Here is a tiny trained network, its code and every weight. The questions are about switching its units off for an input and a class, where a switched-off unit gives its printed mean instead of its output.

import numpy as np


def w(rows, s, z=0):
    codes = np.array(rows[::2]) - 128.0
    scale = np.full(codes.shape[1], s)
    scale[-1] = z or s
    return codes * scale


def f(y):
    return np.maximum(y, 0)


def log_softmax(a):
    a = a - a.max(-1, keepdims=True)
    return a - np.log(np.exp(a).sum(-1, keepdims=True))


def net(x, mask):
    res = np.array(x, float).reshape(1, 6) / 4 @ E
    y = f(res @ A[0][:, :-1].T + A[0][:, -1])
    res = res + np.where(mask, y, B[0][:, -1]) @ B[0][:, :-1]
    return log_softmax(res[-1] @ U[:, :-1].T + U[:, -1])


A, B = {}, {}
E = w([
[183,91,61,1],'x0',
[125,125,129,130],'x1',
[128,127,128,126],'x2',
[197,23,199,175],'x3',
[128,105,24,214],'x4',
[235,209,124,163],'x5',
],0.0047)
A[0] = w([
[101,169,175,166,86],'n0',
[148,82,13,208,41],'n1',
[222,2,191,163,3],'n2',
[156,45,167,156,55],'n3',
[81,90,123,120,80],'n4',
[38,68,124,109,51],'n5',
[119,112,91,162,86],'n6',
[234,182,136,144,100],'n7',
[109,104,201,226,86],'n8',
[140,103,35,43,91],'n9',
[68,76,122,107,68],'n10',
[77,194,89,107,47],'n11',
[233,54,94,81,134],'n12',
[57,84,125,99,72],'n13',
[130,160,121,127,95],'n14',
[156,84,28,192,77],'n15',
[130,114,92,153,83],'n16',
[185,175,119,144,73],'n17',
[101,159,108,115,88],'n18',
[38,250,69,90,35],'n19',
[163,135,217,84,131],'n20',
[141,162,184,75,74],'n21',
[74,82,132,118,64],'n22',
[199,191,123,134,59],'n23',
[210,196,120,131,56],'n24',
[127,156,233,59,30],'n25',
[129,119,129,129,211],'n26',
[89,93,132,119,81],'n27',
[48,194,130,212,84],'n28',
],0.0085,0.0054)
B[0] = w([
[157,116,173,83,174],'n0',
[108,89,72,26,191],'n1',
[245,107,91,146,193],'n2',
[179,131,93,156,165],'n3',
[119,97,147,133,147],'n4',
[114,62,169,129,168],'n5',
[121,116,124,91,146],'n6',
[108,73,169,154,216],'n7',
[142,164,194,98,219],'n8',
[146,152,221,111,217],'n9',
[119,91,158,150,157],'n10',
[187,130,108,140,163],'n11',
[124,190,201,132,234],'n12',
[120,77,163,138,165],'n13',
[131,120,133,145,137],'n14',
[110,111,74,57,195],'n15',
[122,117,116,94,139],'n16',
[120,77,159,130,161],'n17',
[154,121,118,131,146],'n18',
[225,126,79,164,219],'n19',
[95,135,59,101,214],'n20',
[119,95,89,69,164],'n21',
[126,98,157,147,147],'n22',
[113,72,166,143,167],'n23',
[112,62,171,142,174],'n24',
[142,90,86,4,174],'n25',
[94,176,108,202,254],'n26',
[128,101,147,135,143],'n27',
[147,137,210,78,221],'n28',
],0.033,0.0035)
U = w([
[159,157,125,147,246],'0',
[255,140,77,180,85],'1',
[166,199,193,100,25],'2',
[116,42,136,194,89],'3',
[121,140,55,69,87],'4',
[140,168,111,170,230],'5',
[47,211,40,241,84],'6',
],0.0083,0.012)

Each question gives the input, the list of numbers given to net, and the class t.
The units are the neurons (one row each of A and B). Each row of codes is followed by its name. A weight is (code - 128) times the scale printed after its matrix; where a second scale follows, it is the last column's (A, B and U).
mask holds one flag per neuron, in row order. A switched-off neuron (its flag False) gives its mean, the last column of its row in B, instead of its output. The means were averaged over made-up inputs and are rounded, as every weight is.
A unit's drop is (log p(t) with every unit on - log p(t) with that unit switched off) / (log p(t) with every unit on - log p(t) with every unit switched off).
The circuit of an input: a set's keep is (log p(t) with only the set's units on - log p(t) with every unit switched off) / (log p(t) with every unit on - log p(t) with every unit switched off). Starting from the 12 units with the biggest drops (on a tie, the unit counted first), units are removed one at a time, each time the one whose removal leaves the highest keep (on an exact tie, the one counted first), for as long as the keep stays at least 0.8.
units of the circuit, in order: the units of the circuit, biggest drop first
unit that matters most: the unit with the biggest drop
top k neurons: the k neurons with the biggest drops, biggest first
drop when u is switched off: that unit's drop, to one decimal
input [-8,7,3,-1,3,-8], class 2: unit that matters most : n28
input [-7,-5,0,3,6,-5], class 2: top 2 neurons : n8, n28
input [6,5,6,-7,-6,-1], class 1: top 2 neurons : n19, n11
input [-7,-1,7,-4,0,8], class 3: units of the circuit, in order : n7, n24
input [-1,-1,8,6,-7,8], class 3: top 3 neurons : n7, n24, n23
input [8,2,0,-5,3,-1], class 2: top 2 neurons : n9, n12
input [8,6,-5,6,3,4], class 2: top 2 neurons : n12, n9
input [-6,-4,-2,2,5,-2], class 2: units of the circuit, in order : n8, n28
input [7,-5,-3,2,-2,-3], class 2: top 2 neurons : n12, n9
input [-5,3,6,-4,-6,7], class 3: units of the circuit, in order : n7, n24, n23
input [-7,5,5,2,7,-3], class 2: top 3 neurons : n8, n28, n20
input [2,3,4,3,8,4], class 4: top 2 neurons : n1, n15
input [-4,3,-7,-4,-4,-8], class 3: units of the circuit, in order : n5, n13
input [2,-1,-2,8,0,-8], class 1: top 2 neurons : n2, n3
input [-3,-2,-7,1,-8,-7], class 4: unit that matters most : n25
input [-7,-2,-7,-3,-8,3], class 4: units of the circuit, in order : n25, n20
input [8,3,3,-1,8,4], class 2: top 3 neurons : n9, n12, n20
input [-8,0,5,-8,8,6], class 1: top 4 neurons : n19, n11, n12, n9
input [7,5,1,-6,6,8], class 3: top 4 neurons : n24, n7, n23, n17
input [-3,-4,3,-1,-6,6], class 3: top 3 neurons : n7, n24, n23
input [5,1,3,-2,3,1], class 2: units of the circuit, in order : n9
input [-3,0,3,0,5,-6], class 3: units of the circuit, in order : n5, n12
input [-4,0,1,1,5,2], class 4: units of the circuit, in order : n1, n15
input [0,5,3,4,-8,-5], class 4: drop when n20 is switched off : 0.2
input [-4,1,-3,-2,4,6], class 3: drop when n7 is switched off : 0.3
input [6,4,7,-1,7,5], class 4: drop when n15 is switched off : 1.4
